Below are the code and all the weights of a small trained network. Each question names an input and a class and asks about switching units off, where a switched-off unit gives its printed mean instead of its output.

import numpy as np


def w(rows, s, z=0):
    codes = np.array(rows[::2]) - 128.0
    scale = np.full(codes.shape[1], s)
    scale[-1] = z or s
    return codes * scale


def norm(h):
    return h / np.sqrt((h * h).mean(-1, keepdims=True) + 1e-5)


def f(y):
    return np.maximum(y, 0)


def log_softmax(a):
    a = a - a.max(-1, keepdims=True)
    return a - np.log(np.exp(a).sum(-1, keepdims=True))


def net(x, mask):
    res = np.array(x, float).reshape(1, 8) / 4 @ E
    u = 0
    for l in range(2):
        y = f(norm(res) @ A[l][:, :-1].T + A[l][:, -1])
        res = res + np.where(mask[u : u + 15], y, B[l][:, -1]) @ B[l][:, :-1]
        u += 15
    return log_softmax(norm(res)[-1] @ U[:, :-1].T + U[:, -1])


A, B = {}, {}
E = w([
[129,128,126,129,126],'x0',
[129,130,127,126,129],'x1',
[189,137,114,233,235],'x2',
[126,129,130,127,129],'x3',
[130,39,141,83,183],'x4',
[16,102,115,195,136],'x5',
[127,127,128,129,127],'x6',
[129,79,253,193,78],'x7',
],0.0077)
A[0] = w([
[232,121,150,79,110,34],'L0N0',
[153,48,151,55,196,75],'L0N1',
[209,121,162,109,100,72],'L0N2',
[168,121,176,200,157,91],'L0N3',
[128,210,125,187,61,56],'L0N4',
[35,67,119,142,170,58],'L0N5',
[83,109,173,88,35,26],'L0N6',
[111,219,138,166,85,20],'L0N7',
[153,148,117,171,151,36],'L0N8',
[95,11,155,90,184,33],'L0N9',
[208,131,149,82,119,2],'L0N10',
[16,79,95,197,111,11],'L0N11',
[109,132,69,86,165,29],'L0N12',
[193,95,231,138,94,40],'L0N13',
[159,102,207,155,89,2],'L0N14',
],0.012,0.0069)
B[0] = w([
[109,255,183,124,159,195],'L0N0',
[211,173,113,174,23,222],'L0N1',
[94,198,178,146,141,192],'L0N2',
[133,61,115,73,169,254],'L0N3',
[209,110,155,172,53,219],'L0N4',
[170,229,176,144,129,226],'L0N5',
[136,58,154,47,158,244],'L0N6',
[213,135,126,152,45,181],'L0N7',
[143,80,155,78,144,153],'L0N8',
[193,146,126,199,2,213],'L0N9',
[128,240,211,134,168,157],'L0N10',
[128,246,231,116,170,246],'L0N11',
[78,153,37,107,125,177],'L0N12',
[29,126,64,184,131,240],'L0N13',
[8,98,66,182,126,192],'L0N14',
],0.0096,0.0043)
A[1] = w([
[88,111,140,2,77,60],'L1N0',
[154,136,41,95,133,14],'L1N1',
[111,116,138,146,128,45],'L1N2',
[135,85,139,38,113,13],'L1N3',
[108,183,136,152,138,128],'L1N4',
[145,79,158,133,116,7],'L1N5',
[161,164,81,87,148,26],'L1N6',
[69,72,135,145,121,74],'L1N7',
[141,173,175,118,152,19],'L1N8',
[112,119,116,136,118,50],'L1N9',
[190,112,116,155,62,4],'L1N10',
[157,140,58,73,141,49],'L1N11',
[153,140,143,152,192,83],'L1N12',
[196,79,90,159,230,91],'L1N13',
[83,61,238,172,98,126],'L1N14',
],0.013,0.0035)
B[1] = w([
[204,32,193,124,166,202],'L1N0',
[48,115,93,227,150,168],'L1N1',
[116,145,79,104,128,136],'L1N2',
[171,70,136,141,151,156],'L1N3',
[150,115,151,80,172,206],'L1N4',
[127,174,144,134,110,139],'L1N5',
[41,112,137,187,129,173],'L1N6',
[70,128,69,125,173,158],'L1N7',
[108,144,159,73,167,174],'L1N8',
[121,121,126,127,142,131],'L1N9',
[190,82,32,175,71,180],'L1N10',
[41,128,105,187,136,173],'L1N11',
[128,107,180,56,101,176],'L1N12',
[168,22,194,24,67,191],'L1N13',
[96,173,2,104,174,254],'L1N14',
],0.0082,0.0075)
U = w([
[122,247,193,107,170,254],'0',
[24,103,23,183,139,166],'1',
[228,129,84,191,16,9],'2',
[164,4,150,71,127,125],'3',
],0.016,0.00081)

Each question gives the input, the list of numbers given to net, and the class t.
The units are the neurons (one row each of A and B). Each row of codes is followed by its name. A weight is (code - 128) times the scale printed after its matrix; where a second scale follows, it is the last column's (A, B and U).
mask holds one flag per neuron, layer by layer. A switched-off neuron (its flag False) gives its mean, the last column of its row in B, instead of its output. The means were averaged over made-up inputs and are rounded, as every weight is.
A unit's drop is (log p(t) with every unit on - log p(t) with that unit switched off) / (log p(t) with every unit on - log p(t) with every unit switched off).
The circuit of an input: a set's keep is (log p(t) with only the set's units on - log p(t) with every unit switched off) / (log p(t) with every unit on - log p(t) with every unit switched off). Starting from the 12 units with the biggest drops (on a tie, the unit counted first), units are removed one at a time, each time the one whose removal leaves the highest keep (on an exact tie, the one counted first), for as long as the keep stays at least 0.8.
units of the circuit, in order: the units of the circuit, biggest drop first
unit that matters most: the unit with the biggest drop
top k neurons: the k neurons with the biggest drops, biggest first
k most important neurons of layer l: the k neurons of layer l with the biggest drops, biggest first
drop when u is switched off: that unit's drop, to one decimal
input [-3,-3,-1,-8,-3,7,1,-6], class 0: units of the circuit, in order	(L0N11)
input [-2,5,-7,0,-6,-4,3,-1], class 3: units of the circuit, in order	(L0N6; L1N0)
input [6,-7,0,-2,-1,-6,-2,5], class 0: top 3 neurons	(L0N0; L0N10; L0N2)
input [0,0,-7,0,-6,-1,-1,-5], class 3: 4 most important neurons of layer 0	(L0N1; L0N9; L0N6; L0N5)
input [0,8,5,0,-6,5,8,1], class 2: 3 most important neurons of layer 0	(L0N4; L0N7; L0N0)
input [0,-6,3,-1,4,8,3,-8], class 0: 2 most important neurons of layer 0	(L0N5; L0N11)
input [-3,-7,7,-3,-2,4,8,-6], class 3: units of the circuit, in order	(L1N13; L1N14; L0N8)
input [-1,-8,3,4,6,-1,-2,-4], class 2: top 2 neurons	(L0N1; L0N9)
input [-6,3,-8,8,-7,6,8,-2], class 3: units of the circuit, in order	(L0N6; L1N0)
input [-4,-8,-7,-2,-2,3,-2,7], class 1: top 4 neurons	(L1N14; L0N14; L1N7; L0N13)
input [7,1,-8,-7,6,-8,5,-7], class 0: 4 most important neurons of layer 0	(L0N0; L0N10; L0N3; L0N6)
input [-8,-4,6,7,8,3,-6,7], class 2: top 3 neurons	(L0N9; L0N1; L0N5)
input [-1,4,-8,4,-7,-6,-3,-5], class 3: top 3 neurons	(L1N0; L0N1; L0N9)
input [-6,3,-4,5,4,0,-2,0], class 2: units of the circuit, in order	(L0N9)
input [-8,6,-5,-3,-2,-2,7,3], class 3: top 2 neurons	(L0N6; L1N0)
input [-8,6,1,-7,-5,-5,5,3], class 0: top 2 neurons	(L0N0; L0N2)
input [8,-4,5,-5,-1,-2,-4,-6], class 1: 2 most important neurons of layer 1	(L1N1; L1N11)
input [7,-8,1,-2,-5,5,6,-1], class 0: drop when L0N9 is switched off	0.3
input [5,-3,6,2,-1,8,-1,4], class 0: drop when L0N11 is switched off	0.3
input [2,5,-5,-8,3,6,4,8], class 1: unit that matters most	L1N14
input [-1,6,8,-5,-8,8,-5,-5], class 0: drop when L0N1 is switched off	0.2
